[[124 131 135 109 148 110]
 [133 134 125 118 144 116]
 [129 104 153 119 129 114]
 [118 106 141 150 108 109]
 [126 114 152 102 139 140]
 [124 134 121 140 120 129]
 [127 125 140 114 127 139]
 [132 141 120 125 140 123]
 [131 114 146 111 140 122]
 [118 134 125 136 117 137]] Out: 109

[[132 123 133 123 134 122 137 130 121 129 152 137 126 121 131 116]
 [125 120 136 118 130 130 140 128 116 128 120 140 128 116 133 138]
 [123 127 131 124 125 132 130 128 124 126 136 130 128 124 130 140]
 [125 121 133 121 128 134 140 129 118 128 119 141 128 120 131 138]
 [127 135 125 135 125 132 117 127 137 129 136 117 127 137 127 135]
 [128 137 116 138 120 132 117 129 139 126 123 117 129 138 120 127]] Out: 121

[[116 119 112 117 121 140 110 138 114 128 105]
 [118 122 112 125 124 141 111 140 116 127 106]
 [120 123 115 126 124 137 114 135 118 125 111]
 [121 116 127 106 117 121 129 116 122 129 136]
 [123 117 131 110 119 117 132 112 124 128 143]
 [126 128 122 143 128 130 121 127 126 116 123]
 [125 122 128 123 122 123 128 118 125 122 133]
 [131 128 134 142 127 114 134 110 133 113 147]
 [125 122 130 123 122 118 130 114 126 122 141]
 [129 127 129 139 127 121 129 117 130 115 136]] Out: 114

[[121 150 107 147 106 145 150 148 126 150 106]
 [150 150 106 107 121 118 118 107 106 149 106]
 [122 150 107 145 107 147 150 148 125 150 107]
 [106 134 128 149 114 106 110 134 149 134 145]
 [107 136 120 142 115 107 107 106 140 135 144]
 [106 126 137 148 116 106 108 138 150 126 147]
 [126 106 150 109 149 149 118 124 149 108 148]
 [149 150 106 107 123 119 118 106 106 148 106]
 [121 150 106 148 106 135 150 149 126 149 106]] Out: 126

[[127 112 118 122 131 144 138]
 [128 137 132 126 134 112 126]
 [129 129 130 125 134 111 119]
 [142 121 127 114 126 122 133]
 [133 139 132 131 131 107 119]
 [130 134 132 127 133 109 115]
 [132 133 133 131 134 109 123]
 [139 121 131 126 126 127 140]
 [130 118 108 126 126 142 149]
 [127 115 113 132 124 144 134]
 [125 121 116 121 131 144 141]] Out: 131

[[134 129 133 133 136 128]
 [115 127 133 130 131 123]
 [128 125 121 122 120 124]
 [134 127 127 127 125 127]
 [130 130 125 122 122 132]
 [130 142 129 127 129 138]
 [137 129 125 127 125 130]
 [128 130 125 125 125 132]
 [131 131 102 109 105 131]
 [124 129 127 128 129 129]] Out: 133

[[109 129 142 151 136 122 121 136 152 117 108 138 133 139 121 124]
 [133 108 136 134 134 104 138 103 140 136 123 126 126 146 119 117]
 [142 135 113 106 119 142 130 131 103 134 147 121 125 112 137 135]
 [124 148 119 120 122 152 119 152 115 121 134 129 130 110 137 139]
 [145 108 127 119 128 110 142  99 123 142 136 120 123 137 124 120]
 [111 148 129 137 128 147 114 157 133 114 120 136 133 119 132 136]
 [109 145 133 142 130 142 114 155 138 113 116 137 133 123 130 133]
 [108 144 133 143 131 141 114 154 140 113 115 138 134 124 129 133]
 [107 143 135 145 132 139 115 153 142 113 114 138 134 126 128 132]] Out: 139
---
{"in": [[127, 138, 123, 149, 112, 113, 124], [150, 120, 111, 134, 118, 118, 126], [109, 134, 143, 119, 142, 142, 131]], "out": 142}
{"in": [[128, 129, 108, 126], [131, 130, 152, 134], [128, 129, 107, 126]], "out": 107}
{"in": [[112, 146, 112, 149, 154], [100, 107, 102, 147, 137], [105, 129, 104, 145, 139]], "out": 145}
{"in": [[132, 150, 120, 138], [121, 145, 124, 131], [131, 124, 125, 120]], "out": 125}
{"in": [[130, 120, 129, 145, 137, 130, 106], [129, 118, 129, 145, 138, 130, 105], [137, 149, 128, 117, 119, 130, 150]], "out": 130}
{"in": [[127, 125, 132, 123, 120, 142, 125], [128, 131, 123, 118, 146, 131, 122], [154, 126, 142, 125, 123, 115, 135]], "out": 115}
{"in": [[115, 149, 111, 101, 105], [154, 109, 155, 137, 103], [102, 102, 103, 115, 140]], "out": 115}
{"in": [[130, 120, 135, 122, 136, 123, 124], [134, 139, 117, 130, 117, 141, 141], [138, 152, 105, 142, 104, 152, 153]], "out": 152}
{"in": [[149, 111, 144, 111, 129, 109], [106, 144, 118, 142, 131, 144], [108, 120, 148, 116, 144, 106]], "out": 144}
---
array([[131, 112, 117, 118, 119],
       [129, 123, 130, 111, 140],
       [141, 143, 132, 144, 157]]) 132

array([[104, 104, 110, 152],
       [104, 152, 150, 102],
       [111, 153, 151, 125]]) 153

array([[106, 113, 151, 120, 148, 106, 111],
       [106, 142, 120, 140, 129, 139, 129],
       [150, 113, 145, 113, 130, 105, 120]]) 130

array([[127, 132, 127, 132, 130, 124],
       [126, 127, 130, 107, 121, 126],
       [127, 133, 133, 135, 120, 121]]) 135

array([[100, 155,  99, 156],
       [101, 116, 101, 111],
       [155, 157, 155, 156]]) 157

array([[130, 144, 139, 133],
       [140, 142, 132, 120],
       [147, 147, 102, 146]]) 147

array([[125, 119, 118, 124, 121, 127, 113],
       [130, 105, 142, 138, 149, 127, 113],
       [135, 113, 126, 138, 135, 138, 100]]) 135
---
[106 155 113 141  98] -> 141

[[124 115 111 153 130]
 [128 131 110 119 102]] -> 153

[139 137 152 126 139] -> 126

[129 127 104 116 112] -> 116

[[123 143  98 129 144]
 [111 112 109 156 131]
 [142 121 148 119 135]] -> 129

[137 152 155 134 157] -> 134

[[130 148 135 131 126]
 [131 155 112 130 125]
 [127 123 121 130 125]] -> 131

[143 126 136 156 103] -> 156

[117 144 139 103 134] -> 103

[106 116 122 130 116] -> 130
---
[[138 116 137 143]
 [107 123 150 157]] ==> 123

[121 127 151 117 138] ==> 151

[137 105 117 137] ==> 105

[117 113 150 124] ==> 113

[149 107 120 121 120 139] ==> 121

[106 133 126 141] ==> 133
---
[[143 130 154 114 126 121]
 [119 132 117 138 130 132]
 [118 129 136 134 119 118]] Answer: 143, 118

[137 111 157 125 119 133] Answer: 137, 133

[111 122 139 137 114 126 156] Answer: 111, 156

[154 133 148 135 111 150 106] Answer: 154, 106

[134 103 112 114 135] Answer: 134, 135

[104 138 103 116 111 132 111] Answer: 104, 111
---
117  140  116  150  142 gives 142
139  105  157  144  146  100  106 gives 106
154  123  153  152  120 gives 120
145  152  155  144 gives 144
156  133  147  148  123  150  116 gives 116
129  129  100  128  114  123 gives 123
151  113  116  118  107 gives 107
142  132  148  129  157 gives 157
---
[[138 118 120 106 134 130 116]
 [132 128 129 107 121 143 118]
 [144 133 128 128 131  99 127]] → 143

[105 108 154 100 110] → 110

[140 148 150 116 120] → 148

[121 134 119 141 153 113 118] → 141

[157 155 100 124 123 153 109] → 155

[150 107 125 111] → 125
---
[118 107 120 146 150 105] out 150, 146

[121 124 104 137] out 137, 124

[[110 145 142 135 154 130 144]
 [106 122 141 149 141 121 109]] out 154, 149

[123 129 147 103] out 147, 129

[125 118 104 120 109 142] out 142, 125

[[150 134 113 123 141]
 [143 121 113 143 144]] out 150, 144

[[119 132 139 119 113 123]
 [124 128 127 149 107 102]
 [130 134 141 140 120 120]] out 149, 141

[136 101 142 131 119 132] out 142, 136
---
[[108 101 106 101 102]
 [124 126 136 123 131]]
136, 131

[[123 151 155 144 148]
 [143 126 147 108 101]]
155, 151

[103 121 120 116]
121, 120

[[104 140 112 124]
 [122 147 146 119]]
147, 146

[149 148 132 129 134 153]
153, 149

[149 124 148 107 150 124]
150, 149

[132 124 128 101 134]
134, 132

[132 130 117 110 150]
150, 132
---
[[106 139 150 105 146]
 [155 116 150 108 104]] Answer: 108

[[128 129 149 145]
 [128 152 149 150]] Answer: 149

[[157 107 103 155 103]
 [126 126 134 120 138]] Answer: 120

[[127 135 123 149]
 [117 125 141 103]] Answer: 141

[[151 150 149 146]
 [144 141 145 142]] Answer: 145

[[131 131 134 141 152 129]
 [122 129 116 113 101 122]] Answer: 101
